gimi: [ 0.10 -3.59 -1.47 -3.67  3.41  4.57  2.73  1.06  2.31  5.57 -2.51 -2.72
 -0.05 -3.27  5.88 -3.39 -3.64 -7.10  1.82 -2.25 -0.68 -2.96 -5.69 -1.94
  2.66 -0.87 -0.71 -0.64  3.80 -0.47  1.53  1.80 -1.55  4.13 -2.14]
fupa: [ 6.05  1.17 -3.86  1.45  4.24 -2.46  5.84  0.33  0.70 -1.29 -1.52 -0.38
  0.78  0.78 -2.45  1.22 -1.14 -2.25 -5.64  6.43  0.56  6.62  2.55 -2.16
  1.01  2.82 -6.74 -0.73 -3.35 -3.53  9.09  4.47  2.18 -7.59  6.29]
mito: [ 0.12  3.13  0.76  2.66 -2.46 -3.80 -1.84 -0.97 -1.94 -4.48  1.99  2.27
  0.24  2.96 -4.77  2.91  3.02  5.93 -1.87  2.06  0.90  2.69  4.78  1.46
 -2.23  0.87  0.25  0.46 -3.08  0.30 -0.94 -1.26  1.52 -3.67  2.07]
zireg: [ 0.20 -0.60  1.23 -1.19  0.67  0.82  0.83 -1.22  8.57 -2.64  0.99 -2.56
 -0.93 -3.25 -5.27 -4.60 -3.65 -3.49 -0.41 -6.39  3.34 -1.50  1.86  7.42
 -0.52 -1.30  4.20 -5.59 -0.02  1.93 -3.65 -2.05 -2.37 -1.85 -3.69]
Fep: [-0.93 -2.37  7.42  8.57 -5.27 -1.19  0.41  2.76  2.62 -1.15 -1.45 -0.52
 -3.65 -4.60 -3.49 -1.22 -0.60 -1.85  4.20 -0.41 -6.39 -1.30  0.20  1.93
  0.83 -1.50  3.35  0.99 -3.25 -0.02 -2.05 -2.56 -3.65  0.82 -2.64]
buvad: [ 3.57 -3.74  3.64  7.31 -0.02 -0.15  0.42  2.76  2.62 -1.15 -1.45 -2.48
 -3.09 -6.04 -1.61 -2.43 -3.70 -7.90  1.19  2.90 -6.38  1.71 -1.48 -0.88
  3.22  0.03 -2.05  0.05 -3.33 -2.90  5.57  1.85 -3.00 -2.17  0.65]
zofi: [-2.05 -1.88  6.28  5.95 -4.86 -0.42 -5.44  1.24  0.26 -2.52  1.30 -0.21
 -2.81 -3.41 -2.11 -1.06 -0.07 -0.62  4.27 -1.71 -4.72 -2.38 -0.29  1.94
  0.29 -1.71  3.98  0.90 -1.68  0.81 -3.61 -2.92 -3.09  2.22 -3.29]
moto: [-2.05 -1.88  6.28  5.95 -4.86 -0.42 -5.44  1.24  0.26 -2.52  1.30 -0.21
 -2.81 -3.41 -2.11 -1.06 -0.07 -0.62  4.27 -1.71 -4.72 -2.38 -0.29  1.94
 -3.76  0.52  1.38 -0.03  2.32  2.66 -4.92 -1.69  3.74  0.47  0.58]
taf: [-0.17 -2.37  7.41  3.25 -3.32 -4.67 -2.62 -1.25 -2.49 -5.58  2.59  2.90
  0.28  3.73 -5.89  3.62  3.89  7.63 -2.07  2.26  1.13  3.05  5.91  1.96
 -2.87  0.95  0.67  0.62 -3.70  0.57 -1.67 -1.82  1.82 -4.23  2.29]
perm: [-6.39 -5.27 -4.60 -3.65 -3.65 -3.49 -3.25 -2.64 -2.56 -2.37 -2.05 -1.85
 -1.50 -1.45 -1.30 -1.22 -1.19 -1.15 -0.93 -0.60 -0.52 -0.41 -0.02  0.20
  0.41  0.82  0.83  0.99  1.93  2.62  2.76  3.35  4.20  7.42  8.57] -> Fep
tail: [ 0.42  2.76  2.62 -1.15 -1.45] -> [-2.48 -3.09 -6.04 -1.61 -2.43 -3.70 -7.90  1.19  2.90 -6.38  1.71 -1.48
 -0.88  3.22  0.03 -2.05  0.05 -3.33 -2.90  5.57  1.85 -3.00 -2.17  0.65]
tail: [-2.37  7.42] -> [ 8.57 -5.27 -1.19  0.41  2.76  2.62 -1.15 -1.45 -0.52 -3.65 -4.60 -3.49
 -1.22 -0.60 -1.85  4.20 -0.41 -6.39 -1.30  0.20  1.93  0.83 -1.50  3.35
  0.99 -3.25 -0.02 -2.05 -2.56 -3.65  0.82 -2.64]

